(in the rows, 128 means zero)
Each row of numbers stands for one thing and depends on some of the facts below. Use the named rows to name the rest.

There are 3 kinds of fact about the things: η, Ω, δ.
netrem	η	grusto; griflemu	η	toklo; griflemu	η	mifogol; griflemu	η	rovek; sutrim	η	rimonuk; sutrim	η	bredra
klamek	η	skodek; dudidrun	η	lefor; dudidrun	η	kuflu; plefotun	η	toklo; plefotun	η	punek; plefotun	η	grafak
plefotun	η	netrem; lefor	η	metrar; lefor	η	postubor; skinutum	η	graregis; skinutum	η	klukipler; boro	η	plestis
labram	η	traplar; labram	η	skarisar; labram	η	plubror; skadin	η	papekim; skadin	η	rogo; voru	η	stegir
voru	η	traplar; voru	η	troskis; klubus	η	griflemu; zaklil	η	gokos; turam	η	toklo; veza	η	klizis
punek	η	klole; punek	η	grafak; drevi	η	metrar; sipo	η	stegir; sipo	η	zozo; flokar	η	plubror
flokar	η	pibro; rebrestar	η	klole; sesistir	η	dudidrun; gotra	η	sipo; gotra	η	mibik; mifogol	η	dridru
mifogol	η	papekim; mifogol	η	punek; kograr	η	klole; bredra	η	dranaze; bredra	η	klubus; bredra	η	dremir
bredra	η	rovek; sori	η	vidos; sori	η	brugrul; skodek	η	toklo; skodek	η	plaplufik; rogrerak	η	klukipler
rogrerak	η	vesin; klukipler	η	toklo; klukipler	η	sabar; rogo	η	kograr; rogo	η	netrem; piti	η	rimonuk
bresker	η	plefotun; bresker	η	grafak; rovek	η	vastar; rovek	η	postubor; zozo	η	grusto; bisten	η	bredra
vesin	η	sipo; tula	η	fluzo; tula	η	netrem; postubor	η	troskis; postubor	η	zozo; dranuk	η	vesin
drevas	η	pozer; drevas	η	tridu; drevas	η	grapa; dremir	η	rogo; dremir	η	punek; papekim	η	dridru
papekim	η	grafak; ziklum	η	papekim; meflo	η	drevas; kuflu	η	metrar; kuflu	η	flodapir; pozer	η	klali
zabi	η	tridu; doklesek	η	stegir; doklesek	η	vastar; brobim	η	plubror; brobim	η	grapa; sabar	η	mebrer
sabar	η	bufli; teflim	η	klukipler; flosok	η	klubus; flosok	η	tridu; vidos	η	reflun; vidos	η	punek
vidos	η	netrem; gokos	η	traplar; sakler	η	zeron; skiste	η	skadin; druklan	η	flosok; druklan	η	rogo
flatadro	η	bufli; flatadro	η	griflemu; trezak	η	tridu; trezak	η	ziskor; mebrer	η	klamek; mebrer	η	troskis
mebrer	η	griflemu; dibrek	η	dibram; ruklor	η	stegir; ruklor	η	plefotun; voler	η	grapa; buflal	η	bunus
buflal	η	ziklum; dranaze	η	papekim; dranaze	η	rogo; drofim	η	grafak; skapla	η	turam; grafak	η	klole
zovi	η	mibik; klonin	η	kograr; klonin	η	zozo; pibro	η	metrar; klizis	η	bufli; klepli	η	plubror
klepli	η	voru; fotes	η	tula; fotes	η	rogo; metrar	η	postubor; nafilu	η	papekim; nafilu	η	punek
nafilu	η	lagri; brugrul	η	traplar; tragru	η	vidos; tragru	η	klukipler; tragru	η	bredra; grusto	η	kograr
skabri	η	plaplufik; skabri	η	bresker; vastar	η	grusto; vastar	η	papekim; vastar	η	grafak; plestis	η	dranaze
plestis	η	plefotun; toklo	η	rebrestar; drutul	η	zozo; plubror	η	troskis; plubror	η	netrem; stegir	η	grusto
mestem	η	klole; klevi	η	grusto; bufli	η	vastar; tridu	η	grusto; fluzo	η	metrar; trinito	η	lasebro
trinito	η	turam; pebir	η	brobim; pebir	η	klukipler; pebir	η	mifogol; griflemu	Ω	sesistir; bripedres	Ω	plefotun
bripedres	Ω	pitak; bripedres	Ω	zabrel; lefor	Ω	matru; pomu	Ω	kligri; skinutum	Ω	dridru; skinutum	Ω	gokos
skinutum	Ω	postubor; devenos	Ω	pebir; skadin	Ω	rika; derin	Ω	kufle; derin	Ω	brugrul; feflebro	Ω	grafak
veza	Ω	kufle; veza	Ω	fisko; veza	Ω	malak; baro	Ω	zeplak; baro	Ω	trinito; godros	Ω	tatres
godros	Ω	moter; godros	Ω	lufle; mibik	Ω	nustelek; duvil	Ω	labram; kleter	Ω	dridru; kleter	Ω	duzu
brofos	Ω	grabroklik; brofos	Ω	dudidrun; brofos	Ω	votra; gotra	Ω	flokin; veskem	Ω	pitak; traplar	Ω	pitak
sori	Ω	gudru; rogrerak	Ω	tukim; rogrerak	Ω	skoskem; togom	Ω	zeplak; togom	Ω	zovi; togom	Ω	rakon
togom	Ω	plestis; bresker	Ω	brestel; brugos	Ω	klamek; brugos	Ω	flidro; brugos	Ω	stokal; rovek	Ω	nivik
stistar	Ω	buplal; dratrir	Ω	piti; dratrir	Ω	sakler; gido	Ω	klidrapla; gido	Ω	mestem; gido	Ω	bogras
gido	Ω	zozo; dranuk	Ω	pubidem; dranuk	Ω	sakler; fledrestu	Ω	zuvim; fledrestu	Ω	rasto; fledrestu	Ω	grotrek
druskon	Ω	gudru; batremok	Ω	zabi; batremok	Ω	doklesek; batremok	Ω	trokir; batremok	Ω	ziskor; flege	Ω	bofli
nenun	Ω	trokir; nenun	Ω	keflu; nezok	Ω	plefotun; nezok	Ω	zabrel; nezok	Ω	dibram; nezok	Ω	metigros
fogrem	Ω	rogo; sketrom	Ω	kograr; sketrom	Ω	griflosos; bakloklun	Ω	klubus; dremir	Ω	kligri; dremir	Ω	zaple
papekim	Ω	trenik; papekim	Ω	skuplon; treflem	Ω	skuplon; treflem	Ω	drudun; treflem	Ω	doklesek; ziklum	Ω	bilanen
ziklum	Ω	drevi; ziklum	Ω	flidro; meflo	Ω	klubus; drebun	Ω	flobiti; drebun	Ω	grapa; breklek	Ω	tragru
breklek	Ω	brabril; getize	Ω	lasebro; getize	Ω	fese; sabar	Ω	lasebro; klosuzu	Ω	teflim; klosuzu	Ω	dibram
plustem	Ω	sakler; klotal	Ω	plefotun; klotal	Ω	stizeklar; klotal	Ω	rakon; klotal	Ω	zuvim; zedri	Ω	sipo
druklan	Ω	skemir; kodir	Ω	ruklor; brobin	Ω	moste; brobin	Ω	fese; brobin	Ω	pibro; gropos	Ω	tula
gropos	Ω	reskun; gropos	Ω	matrur; dede	Ω	skemir; dede	Ω	brabril; kiplisar	Ω	toklo; kiplisar	Ω	skemir
voler	Ω	drevas; voler	Ω	grafak; stoskom	Ω	skabrul; stoskom	Ω	gisu; stoskom	Ω	rimonuk; dresta	Ω	bofli
dranaze	Ω	pliklal; dranaze	Ω	nustelek; graregis	Ω	zabrel; nenogal	Ω	brafabo; nenogal	Ω	lagri; nenogal	Ω	bribra
stikloso	Ω	votra; rasi	Ω	brestel; kebri	Ω	nivik; tuges	Ω	plafe; tuges	Ω	pliklal; tuges	Ω	vastar
klepli	Ω	zeron; klepli	Ω	bibir; fotes	Ω	bofli; metrar	Ω	bribra; fimis	Ω	kograr; nafilu	Ω	flatadro
grusto	Ω	zaklil; grusto	Ω	gudru; fazo	Ω	kligri; fazo	Ω	drutul; fazo	Ω	reskun; fazo	Ω	lufle
zizos	Ω	plafe; zizos	Ω	vebon; zizos	Ω	drebru; divos	Ω	bidol; divos	Ω	fisko; plaplufik	Ω	zeplak
plaplufik	Ω	lakor; kipo	Ω	rika; tridu	Ω	pobo; tridu	Ω	sipo; tridu	Ω	bribra; babrol	Ω	postubor
babrol	Ω	sutrim; brerin	Ω	klonin; brerin	Ω	zabrel; brerin	Ω	metigros; netrem	δ	f; plafe	δ	a
griflemu	δ	a; sutrim	δ	c; zuti	δ	a; bripedres	δ	b; klamek	δ	a; dudidrun	δ	a
plefotun	δ	f; brestel	δ	a; lefor	δ	d; pomu	δ	f; reflun	δ	a; skinutum	δ	b
boro	δ	b; bribra	δ	a; devenos	δ	a; labram	δ	b; skadin	δ	f; voru	δ	e
klidrapla	δ	f; klubus	δ	a; zaklil	δ	c; bofli	δ	f; buplal	δ	e; nivik	δ	d
turam	δ	b; derin	δ	e; nustelek	δ	f; feflebro	δ	a; trokir	δ	a; veza	δ	b
punek	δ	c; baro	δ	e; flokin	δ	b; godros	δ	e; drevi	δ	b; sipo	δ	e
tatres	δ	c; flokar	δ	b; rebrestar	δ	f; rimonuk	δ	f; mibik	δ	e; duvil	δ	d
sesistir	δ	b; flidro	δ	e; stokal	δ	b; kleter	δ	c; brofos	δ	c; gotra	δ	a
mifogol	δ	b; veskem	δ	f; kograr	δ	a; flobiti	δ	a; bredra	δ	f; rakon	δ	b
traplar	δ	b; sori	δ	f; skodek	δ	f; rogrerak	δ	a; togom	δ	b; klukipler	δ	d
skemir	δ	d; rogo	δ	a; malak	δ	a; bibir	δ	b; piti	δ	c; bresker	δ	e
brugos	δ	b; rovek	δ	b; bogras	δ	b; stistar	δ	c; zozo	δ	c; bisten	δ	c
rasto	δ	f; vesin	δ	a; tula	δ	c; dratrir	δ	b; postubor	δ	b; gido	δ	d
dranuk	δ	d; fledrestu	δ	d; druskon	δ	b; batremok	δ	c; skarisar	δ	e; flege	δ	a
lasebro	δ	c; troskis	δ	a; nenun	δ	b; drevas	δ	d; nezok	δ	d; fogrem	δ	c
klole	δ	d; sketrom	δ	f; bakloklun	δ	a; dremir	δ	d; papekim	δ	a; treflem	δ	d
ziklum	δ	a; meflo	δ	b; pobo	δ	d; kuflu	δ	e; klali	δ	f; matrur	δ	f
pozer	δ	a; votra	δ	a; pubidem	δ	f; drebun	δ	b; lagri	δ	c; breklek	δ	e
zabi	δ	d; zeron	δ	e; stizeklar	δ	f; pliklal	δ	a; flodapir	δ	e; getize	δ	a
doklesek	δ	b; kligri	δ	a; brobim	δ	a; sabar	δ	a; teflim	δ	a; grabroklik	δ	d
gisu	δ	e; flosok	δ	f; klosuzu	δ	a; plustem	δ	b; skoskem	δ	b; vidos	δ	d
klotal	δ	b; gokos	δ	e; dibram	δ	d; drudun	δ	d; sakler	δ	e; skiste	δ	f
metigros	δ	e; zedri	δ	f; druklan	δ	b; kodir	δ	e; flatadro	δ	a; trezak	δ	e
mebrer	δ	c; dibrek	δ	c; brobin	δ	a; zeplak	δ	b; gropos	δ	b; dede	δ	b
ruklor	δ	a; kiplisar	δ	c; voler	δ	c; gudru	δ	b; stoskom	δ	a; dresta	δ	d
buflal	δ	f; dranaze	δ	c; bilanen	δ	f; lufle	δ	d; graregis	δ	b; drofim	δ	a
zuvim	δ	c; fese	δ	c; skapla	δ	e; nenogal	δ	a; zabrel	δ	b; bidol	δ	a
skabrul	δ	b; stikloso	δ	e; grafak	δ	a; brafabo	δ	d; zovi	δ	b; klonin	δ	b
rasi	δ	b; kebri	δ	e; tuges	δ	f; trenik	δ	a; bunus	δ	a; pibro	δ	c
keflu	δ	a; klizis	δ	a; reskun	δ	a; klepli	δ	c; matru	δ	a; ziskor	δ	a
fotes	δ	d; metrar	δ	b; lakor	δ	f; dridru	δ	f; fimis	δ	a; nafilu	δ	a
rika	δ	a; grapa	δ	d; pitak	δ	a; brugrul	δ	e; grotrek	δ	f; tragru	δ	e
grusto	δ	a; fazo	δ	a; skabri	δ	c; vastar	δ	b; brabril	δ	d; plestis	δ	f
zizos	δ	e; moste	δ	f; moter	δ	d; divos	δ	f; toklo	δ	e; drutul	δ	a
zaple	δ	e; plubror	δ	c; skuplon	δ	b; plaplufik	δ	e; stegir	δ	e; kipo	δ	c
griflosos	δ	e; duzu	δ	b; mestem	δ	a; klevi	δ	a; kufle	δ	a; bufli	δ	d
vebon	δ	e; tridu	δ	a; babrol	δ	b; fluzo	δ	a; trinito	δ	f; fisko	δ	b
drebru	δ	f; brerin	δ	e; pebir	δ	f; tukim	δ	e

Some things and their rows:
gokos: [130 118 133 102 125 116 130 133 116 103 141 137 160 107 114 131 150 153
 112 153 146 129 108 151 130 119 153 141 156 122 158 145  99 109 134 116
 114 114 141]
skabrul: [135 111 140 117 139 114 150 117 130 114 137 122 149 104 110 128 150 141
 121 139 140 139 104 145 112 131 142 134 138 116 149 145 109 106 128 113
 136 127 139]
fisko: [133 104 145 116 145 116 154 120 135 111 141 123 147  93 110 124 157 148
 115 139 141 140 105 147 113 137 143 139 151 110 156 155 107  99 133 107
 138 125 135]
brabril: [136  98 146 132 130 135 147 105 138 122 136 115 135 104 115 112 154 137
 112 124 142 119 111 141 123 140 146 124 157 108 171 159 117 104 129  93
 137 121 115]
voru: [128 125 127 105 113 112 124 136 117 111 132 133 158 117 114 139 140 141
 120 152 144 126 114 147 132 108 142 130 134 136 142 123 102 118 127 121
 116 116 151]
griflemu: [123 147 132 121 139 131 133 130 121 112 139 116 145 134 147 144 130 126
 132 119 114  98 136 153 157 130 132 119 128 145 114  86 102 126 102 139
 128 130 143]
klosuzu: [102 149 139 137 106 140 121 131  95 115 106 115 143 133 168 134 124  89
 143 139  97  84 124 155 127 116 137 141 103 142  83  67  96 140 108 123
 138 152 158]
reskun: [131 146 199 133 165 105  89  91 164  97 166  98 101  90 119 159  94 163
 107  73 120 113 115 180 106 136 117 122 109  92 194 125  45  95 124 107
  96 145 137]
mestem: [122 130 147 122 156 125 130 114 135 112 150 118 145 109 160 137 139 164
 130 116 124 106 126 162 139 155 145 137 160 121 148 133  86 122 125 129
 139 126 136]
druklan: [125 138 112 116 125 112 144 131 137 132 127 132 149 116 116 135 145 140
 132 145 140 117 115 128 129 107 126 128 130 167 120 110 120 128  94 137
 128 116 151]
skodek: [134  98 134 119 152 113 152 119 133 122 128 124 123 122 124 116 139 137
 117 110 135 146 102 115 114 127 142 134 119 145 133 117 121 115  97 134
 155 143 147]
griflosos: [132 109 137 104 123 114 126 133 121 102 138 126 159 105 111 137 147 145
 117 148 147 135 112 156 128 121 146 135 144 119 155 139  97 114 139 108
 125 116 145]
dridru: [143  82 147 110 161 120 163 115 133 109 143 119 124 110 114 102 152 145
 104 112 131 154  91 127 110 150 156 140 143 118 156 141 115  89 116 118
 155 144 132]
netrem: [134 107 132 119 144 114 153 116 132 125 131 127 121 121 121 115 138 139
 114 116 130 144  99 117 112 129 144 136 124 142 136 117 120 115  96 140
 150 141 147]
kograr: [129 122 154 120 155 129 133 109 127 106 154 112 144 109 151 131 141 156
 122 117 117 108 123 168 136 160 149 135 164 105 152 135  85 107 134 123
 138 132 131]
bisten: [132 122 130 132 112 110 124 125 133 141 116 143 158 105 110 133 144 139
 128 157 171 110 114 141 123 101 130 120 136 148 157 144 115 127 124 102
 118 109 137]
malak: [127 124 147 119 152 135 142 120 126  97 151 108 144 113 144 133 142 144
 121 115 113 111 128 166 148 156 147 132 159 110 143 123  92 113 125 122
 134 128 127]
klotal: [ 95 138 130 142  79 125 129 142  90 132  74 133 149 123 145 122 133  67
 149 173 116  98  97 132  83  78 133 151  75 159  63  64 115 142 106 106
 144 160 177]
klepli: [128 141 110 129  91 115 129 133 125 141 107 142 156 120 102 141 142 118
 129 159 162 104 122 128 140  80 123 113 120 164 136 114 127 139 102 115
 107 106 145]

Name these rows:
No name comes twice in this set of rows, the named rows included.
[164 103 161 124 137  96 137  59  92 143 174 111 159 148 151 151 129 161
 146 124 143 156 152 174 123 187 164  97 137  68 160 131 111 113 168 154
 166 147 147] => trokir
[131 132 106 121  98 125 139 152 126 128 112 140 162 125  95 132 151 111
 123 156 156  99 122 128 154  83 120 108 128 172 131 115 132 126  98 106
 106 103 133] => dranaze
[126 126 132 126 138 109 141 122 138 131 130 136 149 106 122 132 142 150
 132 141 149 124 108 134 115 115 135 133 126 143 135 130 113 123 111 128
 135 121 149] => boro
[133  93 134 113 155 121 163 121 141 108 136 118 123 106 117 108 153 144
 104 114 127 150  96 120 117 140 152 146 146 128 149 138 118 109 102 125
 152 135 133] => drebru
[106  92 176 144 117 117 125 111 102 120 101 126 150  75 151 102 150 118
 134 170 131 123  71 162  44 131 161 175 127  92 129 151  86 110 167  73
 165 164 157] => zabrel
[131 136 125 138 106 140 143 111 119 131 121 137 134 137 116 117 140 115
 113 130 136 106 121 127 137 101 137 111 118 135 141 112 130 118  94 122
 109 124 128] => lefor
[136 100 149 117 147 115 149 114 134 113 144 123 148  91 111 124 155 151
 118 138 142 142 101 150 107 141 147 139 147 102 163 163 104  97 138 104
 140 126 131] => gudru
[139  99 141 126 118 115 135 122 128 121 130 128 158  94  94 123 158 138
 113 150 165 123 106 151 124 120 140 124 154 113 178 168 113 108 146  83
 121 112 122] => fese
[141  85 149 114 162 117 158 115 128 115 144 127 127 118 121 103 145 146
 106 113 134 147  96 125 109 138 153 134 129 128 148 129 115  91 111 128
 155 147 134] => rimonuk
[136 103 141 103 122 116 130 136 108  96 141 121 159 111 103 136 147 134
 112 146 143 136 112 159 129 123 147 131 140 116 154 130  98 103 141 103
 122 122 142] => zeron
[107 131 128 147  79 143 129 125 105 139  86 124 136 134 138 119 134  71
 136 146 126  89 112 130 114  88 132 125  91 152  97  84 127 138 100 102
 134 145 148] => fledrestu
[142  63 163 119 159 129 135 148 144 112 124 122 177 101 102 124 156 132
 126 134 194 118 110 156 138 126 131 100 126 140 162 164 107  98 154  58
 156 121 112] => lasebro

Now the same things, written a new way:
Named rows:
flosok: [130 126 134 121 131 138 114 124 135 104 126 124 135 128 137 130 117 124
 126 117 131 128 125 181 132 145]
getize: [159 125 135 122 131 123 156 124 124 115 130 192 125 144 133 124 150 141
 113 125 123 127 125 125 123 113]
stoskom: [136 124 130 122 138 127 163 124 142 123 129 182 127 149 142 121 143 136
 111 124 121 123 124 127 121 114]
gotra: [143 125 131 123 133 124 155 120 131 119 125 180 128 139 140 128 148 143
 113 123 122 130 125 132 123 117]
mibik: [131 126 136 121 130 139 122 124 130  93 124 137 126 135 147 123 122 135
 114 118 133 141 128 130 120 112]
trezak: [128 127 134 121 133 138 112 124 127 126 124 104 130 132 138 121 121 125
 119 125 121 133 125 128 122 113]
metrar: [140 125 130 120 132 138 111 124 136 101 124 131 136 132 132 122 146 144
 112 115 118 162 124 131 120 110]
togom: [132 126 138 121 131 129 120 123 135 102 123 125 127 135 136 122 119 142
 112 116 122 129 124 131 122 111]
gropos: [131 125 136 121 141 138 115 123 133 101 125 108 133 146 133 122 128 152
 115 115 123 132 124 131 122 108]
tula: [130 126 131 120 155 160 112 141 124 155 127 101 133 139 133 126 122 124
 137 134 120 128 129 147 122 112]
netrem: [131 131 143 119 147 130 112 121 131 124 122 103 136 147 131 139 120 125
 120 120 131 125 126 137 139 130]
pubidem: [130 127 132 127 156 155 114 139 124 126 134  99 128 134 129 127 122 124
 133 119 120 127 132 152 121 116]
klepli: [143 125 134 138 129 134 115 121 122  95 120 110 135 126 132 136 124 129
 116 125 156 167 127 131 123 128]
kodir: [130 125 134 122 129 145 119 123 135  98 122 183 128 126 164 129 121 138
 116 117 147 142 128 145 120 122]
drevas: [132 159 140 130 130 128 115 151 122 141 137  98 126 117 143 121 122 124
 162 131 122 122 140 126 120 111]
flodapir: [129 126 131 122 138 147 113 128 126 114 126 103 131 136 134 120 121 126
 112 125 125 141 130 131 120 109]
klole: [128 138 134 137 129 131 118 131 135 104 143 127 127 112 168 119 117 123
 111 128 148 142 125 131 135 120]
fimis: [136 122 131 120 137 123 163 124 137 118 126 149 131 150 133 121 157 144
 110 129 121 136 124 128 120 113]
troskis: [137 127 130 136 143 125 150 128 130 145 138 151 126 134 132 126 141 132
 120 129 124 128 124 131 125 124]

Which thing is each row?
No name comes twice in this set of rows, the named rows included.
[129 127 131 147 166 126 125 154 123 142 170 148 126 113 157 135 163 128
 133 137 121 126 129 131 154 147] => grafak
[130 150 130 120 168 145 120 137 125 161 184 169 127 131 161 141 159 143
 168 120 116 122 136 138 119 115] => klubus
[129 124 134 119 140 133 121 123 152 104 123 116 134 164 133 120 123 144
 109 114 121 125 124 130 121 108] => druskon
[140 134 148 121 134 148 115 123 121  98 140 203 125 142 166 139 128 158
 124 117 120 123 137 140 120 108] => meflo
[134 126 134 120 145 125 130 156 124 157 166 134 126 116 132 121 151 125
 114 147 121 123 124 130 180 121] => kograr
[149 137 138 120 134 121 139 123 124 160 143 164 127 151 131 130 152 125
 130 140 125 122 125 130 143 117] => klevi
[130 129 130 120 133 150 113 126 126 114 124 102 133 126 132 121 134 125
 115 120 122 160 127 131 120 111] => kuflu

The same things again, as new rows of numbers:
Named rows:
fledrestu: [150  72  99 130 150  54 141 155 205  70 146 137 131 159 103  74  93  53
 160 146 134 105 112 164  83  58]
dremir: [151 107  78 156 149  63 165 181 134 133 172 111 103 155 114 123 124 103
  93  69  73 103  91 220 191   8]
pozer: [ 85 133 125 140 149 170 107 125 101 133 139 159 131 131 125 149 145 147
 111 124 150 123 182 123 112 130]
ziskor: [ 82 202 154  91 151 133 108 165 136 172 161 152  58 106  59 229 147 142
 123 153 152 119 154  74 124 163]
batremok: [ 93 153 107  53 185 121 102 185 168 102 151 172  70  91  28 182 189  53
 122 190 107  71 214  91 174 131]
gido: [166 120  88 132 125  92 102 167 169  93 126 131 153 161  94  83 145  29
 134 123  86 109 114 184 123  64]
metigros: [120  75 162 147 148  87 164 106 177 141 108 135 105 144 136  95  70 180
 186 154 187 131  82  81  70 117]
rika: [ 84 129 133 134 125 185 120 130 114 161 121 126 116 110 154 140 146 164
 139 148 153 157 138  92 125 150]
postubor: [141 174 165 126  97 133 132 100 107 146 141 116 124 122 169 139 100 149
 123  99 121 143  80 134 111 176]
babrol: [163 154 118 102 142 124 108 118 136  71 109 140 175 123 112  92 138 113
  97 132 112 129 134 170 138 136]
brafabo: [158 130 121 166  78 145  97 142 160 166 131 110 131 152 152 102 125  78
 171 126 101 132  56 148  93  90]
veza: [178 143 110 103 132  97 126 104 121  65 123 124 183 121 101 126 135 104
  90 104 111 122 154 173 143 135]
drebun: [159 146 118 100 151 117 111 126 138  75 109 140 171 120 109  95 135 117
  97 134 114 125 130 169 138 133]
nustelek: [156 149 151 145  98 160 107 108 131 158 107 120 147 130 158 106 120 153
 141 127 121 140  69 127 112 145]
dudidrun: [ 81 149 137 129 119 159 145 123  86 137 135 118 108 110 162 143 134 134
 136 117 136 153 151  88 126 155]
zizos: [150 123 114 139 130 108 107 129 123  89  74 144 182 166  92  75 157  82
 116 117 107 129 148 140 142 112]
plefotun: [143  77 170 140 128  62 184  85 172 131 152 109 103 135 155 142  28 191
 166 141 194 130  75 101  56 139]
skarisar: [122 124 160 142 123  97 132 132 100 147 113 140 129 154 106 101 130 112
 126  95 116 120 106 129 117 146]
buflal: [179 144 129 129 118 107 140 102 135 126 119 108 153 123 114 141 116 131
 127 111 120 126 110 135 136 119]

Name these rows:
No name comes twice in this set of rows, the named rows included.
[ 72  39 132 127 142 151 153 117 166 134 155 139  63 116 191 131  89 162
 183 196 187 112 161  64  91 133] => zuvim
[102 123 112 132 118 136 140 120  99 124 137 108 132 118 126 175 142 139
 116 127 147 144 182 110 143 139] => drofim
[ 80 112 129 135  89 169 118 132 107 149 160 129  78 147 183 176 122 124
 127 137 122 112 177  90 146 159] => zozo
[ 88 123 106 120 126 113 121 147  94  80 138 141 134 159 115 152 146 111
  76 124 131 139 210 131 148 151] => grusto
[159 132 123 157  93 138 104 151 167 170 138 111 119 145 138 109 122  89
 168 127 106 125  53 147 100  85] => grabroklik
[151 165 146 114 135 115 148  94 110 110 137 123 143 101 137 124 110 123
 124  91 120 126 111 148 121 146] => flokar
[140 137 133 136 165 130 156 152 124 176 127 126 102 116 148  99 119 209
 106 103 109 129  49 168 185  71] => matrur
[133  62 123 123 181  40 158 125 176  56  96 154 144 160  84  71  96 113
 141 152 161 111 150 123 100  94] => brerin
[ 67 113 112 143 177 175 168 167  91 191 147 124  68  95 172 129 146 237
 104 123 131 152 108 141 205  73] => reskun
[ 71 127 109 146 174 146 192 148  68 171 163 118  70 105 170 159 127 216
  90  86 125 145 136 139 205  70] => drutul
[145 127 153 118 150  97 165  86 161  97 140 122 124 118 162 125  51 175
 149 131 172 133  99 115  81 132] => zovi
[ 92  87 109 127  94 147 122 137 113 133 158 121  93 142 152 177 140 119
 115 146 121 110 197 105 158 151] => punek

